Here is a tiny trained network, its code and every weight. The questions are about switching its units off for an input and a class, where a switched-off unit gives its printed mean instead of its output.

import numpy as np


def w(rows, s, z=0):
    codes = np.array(rows[::2]) - 128.0
    scale = np.full(codes.shape[1], s)
    scale[-1] = z or s
    return codes * scale


def norm(h):
    return h / np.sqrt((h * h).mean(-1, keepdims=True) + 1e-5)


def f(y):
    return y / 2 * (1 + np.tanh(0.7978845608 * (y + 0.044715 * y**3)))


def log_softmax(a):
    a = a - a.max(-1, keepdims=True)
    return a - np.log(np.exp(a).sum(-1, keepdims=True))


def net(x, mask):
    res = np.array(x, float).reshape(1, 4) / 4 @ E
    u = 0
    for l in range(2):
        y = f(norm(res) @ A[l][:, :-1].T + A[l][:, -1])
        res = res + np.where(mask[u : u + 4], y, B[l][:, -1]) @ B[l][:, :-1]
        u += 4
    return log_softmax(norm(res)[-1] @ U[:, :-1].T + U[:, -1])


A, B = {}, {}
E = w([
[169,143,160,102,177,191,155,202,96,124,127,52],'x0',
[195,25,170,87,71,116,187,120,126,123,191,119],'x1',
[26,121,96,94,2,176,134,126,107,122,203,58],'x2',
[131,51,158,178,146,114,170,133,62,174,159,160],'x3',
],0.0082)
A[0] = w([
[16,69,205,67,179,173,121,147,113,219,159,101,162],'L0N0',
[115,224,193,106,103,108,192,240,177,138,108,134,109],'L0N1',
[180,169,91,148,87,168,254,224,147,81,237,45,70],'L0N2',
[194,133,99,201,189,199,197,151,13,214,176,242,8],'L0N3',
],0.0048,0.0017)
B[0] = w([
[110,187,102,189,168,90,107,121,89,126,89,162,210],'L0N0',
[116,153,219,130,88,110,30,122,153,161,161,109,158],'L0N1',
[170,104,93,140,150,141,199,208,89,88,104,160,255],'L0N2',
[88,62,167,176,101,194,95,155,101,252,68,134,232],'L0N3',
],0.012,0.0035)
A[1] = w([
[153,66,139,93,62,87,183,44,139,155,234,185,23],'L1N0',
[2,125,119,158,165,136,196,158,60,206,168,140,87],'L1N1',
[163,159,37,117,138,220,171,124,152,120,14,176,180],'L1N2',
[169,110,118,213,102,97,106,140,163,152,70,149,253],'L1N3',
],0.007,0.0014)
B[1] = w([
[227,79,15,23,2,86,150,178,155,110,83,175,215],'L1N0',
[192,107,106,179,129,6,68,62,112,101,86,67,254],'L1N1',
[154,226,143,171,124,139,253,86,135,123,245,175,196],'L1N2',
[45,41,177,11,107,178,155,129,176,139,179,131,215],'L1N3',
],0.008,0.006)
U = w([
[95,73,172,90,204,213,143,57,174,148,143,150,3],'0',
[135,147,157,131,158,193,226,231,41,28,195,92,206],'1',
[112,47,203,192,200,100,116,151,72,220,44,138,194],'2',
[2,244,86,136,128,154,71,97,198,107,152,93,129],'3',
[92,205,187,126,215,106,161,94,208,133,154,207,50],'4',
[156,62,71,50,82,100,158,136,173,98,120,160,210],'5',
[206,165,195,59,237,205,60,171,195,147,95,81,137],'6',
[122,148,53,209,147,74,66,91,44,55,124,42,83],'7',
],0.0095,0.0026)

Each question gives the input, the list of numbers given to net, and the class t.
The units are the neurons (one row each of A and B). Each row of codes is followed by its name. A weight is (code - 128) times the scale printed after its matrix; where a second scale follows, it is the last column's (A, B and U).
mask holds one flag per neuron, layer by layer. A switched-off neuron (its flag False) gives its mean, the last column of its row in B, instead of its output. The means were averaged over made-up inputs and are rounded, as every weight is.
A unit's drop is (log p(t) with every unit on - log p(t) with that unit switched off) / (log p(t) with every unit on - log p(t) with every unit switched off).
The circuit of an input: a set's keep is (log p(t) with only the set's units on - log p(t) with every unit switched off) / (log p(t) with every unit on - log p(t) with every unit switched off). Starting from all 8 units, units are removed one at a time, each time the one whose removal leaves the highest keep (on an exact tie, the one counted first), for as long as the keep stays at least 0.8.
circuit, biggest first: the units of the circuit, biggest drop first
top k neurons: the k neurons with the biggest drops, biggest first
k most important neurons of layer l: the k neurons of layer l with the biggest drops, biggest first
drop of u: that unit's drop, to one decimal
input [-8,0,-5,4], class 5: circuit, biggest first : L0N0, L1N0
input [-6,0,-7,3], class 0: circuit, biggest first : L1N3, L1N1
input [7,-5,7,0], class 7: circuit, biggest first : L1N1
input [7,-2,2,3], class 2: 2 most important neurons of layer 0 : L0N3, L0N1
input [-8,-7,-3,4], class 4: circuit, biggest first : L1N2, L0N1
input [-3,1,8,0], class 7: 2 most important neurons of layer 1 : L1N3, L1N1
input [6,0,7,8], class 7: top 2 neurons : L1N1, L0N0
input [-6,-5,-3,2], class 4: top 3 neurons : L1N2, L0N1, L1N0
input [1,0,-7,1], class 0: top 3 neurons : L1N3, L1N1, L0N0
input [-2,0,6,5], class 7: top 2 neurons : L0N0, L1N1
input [5,0,3,4], class 2: 2 most important neurons of layer 0 : L0N3, L0N0
input [6,5,3,7], class 2: top 2 neurons : L0N3, L1N1
input [-5,-4,-1,0], class 4: 2 most important neurons of layer 0 : L0N1, L0N3
input [3,2,0,-5], class 1: most important neuron of layer 0 : L0N2
input [5,-7,2,2], class 7: drop of L0N3 : 0.1
input [1,-4,6,8], class 7: drop of L1N1 : 1.0
input [-3,-3,-6,-7], class 4: drop of L1N2 : 0.4
